Below is a small trained network, with its code and all its weights. Each question gives an input and a class and asks what happens when units are switched off, that is, made to give their printed mean instead of their output.

import numpy as np


def w(rows, s, z=0):
    codes = np.array(rows[::2]) - 128.0
    scale = np.full(codes.shape[1], s)
    scale[-1] = z or s
    return codes * scale


def f(y):
    return y / 2 * (1 + np.tanh(0.7978845608 * (y + 0.044715 * y**3)))


def log_softmax(a):
    a = a - a.max(-1, keepdims=True)
    return a - np.log(np.exp(a).sum(-1, keepdims=True))


def net(x, mask):
    res = np.array(x, float).reshape(1, 5) / 4 @ E
    y = f(res @ A[0][:, :-1].T + A[0][:, -1])
    res = res + np.where(mask, y, B[0][:, -1]) @ B[0][:, :-1]
    return log_softmax(res[-1] @ U[:, :-1].T + U[:, -1])


A, B = {}, {}
E = w([
[161,144,210,68,177],'x0',
[64,191,190,207,153],'x1',
[128,128,127,128,128],'x2',
[145,190,140,102,39],'x3',
[248,119,158,190,108],'x4',
],0.014)
A[0] = w([
[116,140,53,176,91,94],'N1',
[106,98,55,154,67,114],'N2',
[146,97,173,64,125,150],'N3',
[161,242,140,113,10,5],'N4',
[183,166,164,204,136,105],'N5',
[201,112,85,50,77,167],'N6',
[117,195,243,45,157,124],'N7',
[183,154,216,51,188,90],'N8',
[105,121,131,117,120,125],'N9',
[126,244,125,153,132,105],'N10',
[138,38,107,58,97,199],'N11',
[212,18,146,216,115,104],'N12',
[86,185,248,152,140,167],'N13',
[174,68,57,85,137,117],'N14',
[72,127,174,247,211,132],'N15',
[85,63,80,219,48,99],'N16',
[209,131,173,143,104,123],'N17',
[141,247,148,87,22,58],'N18',
[171,138,175,87,205,112],'N19',
[68,164,65,86,157,122],'N20',
[190,60,69,18,150,142],'N21',
[254,135,193,214,101,116],'N22',
[85,148,148,69,130,140],'N23',
[148,136,176,120,33,74],'N24',
[122,14,124,189,238,54],'N25',
[152,134,250,25,111,77],'N26',
[127,200,165,197,134,151],'N27',
[165,87,120,66,115,154],'N28',
[54,187,117,42,60,106],'N29',
[126,112,206,106,179,65],'N30',
[20,110,115,47,141,124],'N31',
[57,218,176,175,161,186],'N32',
[92,129,81,171,90,142],'N33',
[223,124,67,218,84,130],'N34',
],0.011,0.003)
B[0] = w([
[230,132,136,185,161,177],'N1',
[181,152,167,170,146,185],'N2',
[148,167,163,185,137,163],'N3',
[122,128,76,50,153,214],'N4',
[102,116,165,99,124,195],'N5',
[108,146,141,141,86,205],'N6',
[164,132,134,155,141,215],'N7',
[180,135,154,153,176,203],'N8',
[97,130,139,154,150,135],'N9',
[109,164,98,118,100,176],'N10',
[139,170,148,134,78,190],'N11',
[77,118,123,126,137,223],'N12',
[116,173,155,153,94,216],'N13',
[107,155,113,107,66,190],'N14',
[110,190,119,86,83,224],'N15',
[245,143,132,178,173,203],'N16',
[92,58,176,143,147,194],'N17',
[141,130,22,33,167,214],'N18',
[198,134,109,133,163,179],'N19',
[99,62,183,158,157,182],'N20',
[99,191,166,100,76,213],'N21',
[58,77,172,118,135,251],'N22',
[139,85,187,139,156,166],'N23',
[98,120,84,43,158,176],'N24',
[99,147,1,9,178,212],'N25',
[175,141,135,159,175,204],'N26',
[124,145,164,124,80,193],'N27',
[125,164,145,125,79,173],'N28',
[84,73,150,91,162,198],'N29',
[129,128,94,148,169,170],'N30',
[77,70,155,162,138,210],'N31',
[127,140,138,136,62,220],'N32',
[191,132,154,189,137,173],'N33',
[118,79,174,141,141,226],'N34',
],0.0095,0.017)
U = w([
[99,219,157,129,10,187],'0',
[55,7,181,144,141,16],'1',
[238,150,137,177,168,248],'2',
[100,134,11,51,153,52],'3',
],0.015,0.0017)

Each question gives the input, the list of numbers given to net, and the class t.
The units are the neurons (one row each of A and B). Each row of codes is followed by its name. A weight is (code - 128) times the scale printed after its matrix; where a second scale follows, it is the last column's (A, B and U).
mask holds one flag per neuron, in row order. A switched-off neuron (its flag False) gives its mean, the last column of its row in B, instead of its output. The means were averaged over made-up inputs and are rounded, as every weight is.
A unit's drop is (log p(t) with every unit on - log p(t) with that unit switched off) / (log p(t) with every unit on - log p(t) with every unit switched off).
The circuit of an input: a set's keep is (log p(t) with only the set's units on - log p(t) with every unit switched off) / (log p(t) with every unit on - log p(t) with every unit switched off). Starting from the 12 units with the biggest drops (on a tie, the unit counted first), units are removed one at a time, each time the one whose removal leaves the highest keep (on an exact tie, the one counted first), for as long as the keep stays at least 0.8.
circuit, biggest first: the units of the circuit, biggest drop first
most important unit: the unit with the biggest drop
top k neurons: the k neurons with the biggest drops, biggest first
drop of u: that unit's drop, to one decimal
input [7,-7,-5,-1,6], class 0: circuit, biggest first	[N21]
input [-2,6,2,-8,-7], class 3: top 4 neurons	[N25 N15 N22 N34]
input [3,-7,-6,-4,8], class 1: top 3 neurons	[N22 N17 N34]
input [-4,-6,0,-7,5], class 3: top 3 neurons	[N25 N13 N32]
input [3,-7,-5,4,8], class 1: top 2 neurons	[N17 N22]
input [-2,3,0,-2,3], class 0: top 2 neurons	[N15 N31]
input [-3,2,8,-8,-6], class 3: top 2 neurons	[N25 N15]
input [0,5,4,-5,-3], class 0: top 3 neurons	[N18 N32 N15]
input [6,-1,6,-7,-6], class 3: top 2 neurons	[N25 N22]
input [2,4,6,5,1], class 3: top 2 neurons	[N18 N4]
input [-1,-6,1,-2,-6], class 0: top 2 neurons	[N21 N11]
input [-7,-8,5,3,-3], class 0: top 2 neurons	[N21 N14]
input [-7,-2,7,-6,-1], class 2: drop of N16	0.3
input [-6,4,-7,-1,-2], class 2: most important unit	N16
input [5,1,2,-8,6], class 3: drop of N25	1.3
input [-3,1,-1,3,1], class 2: drop of N25	1.0
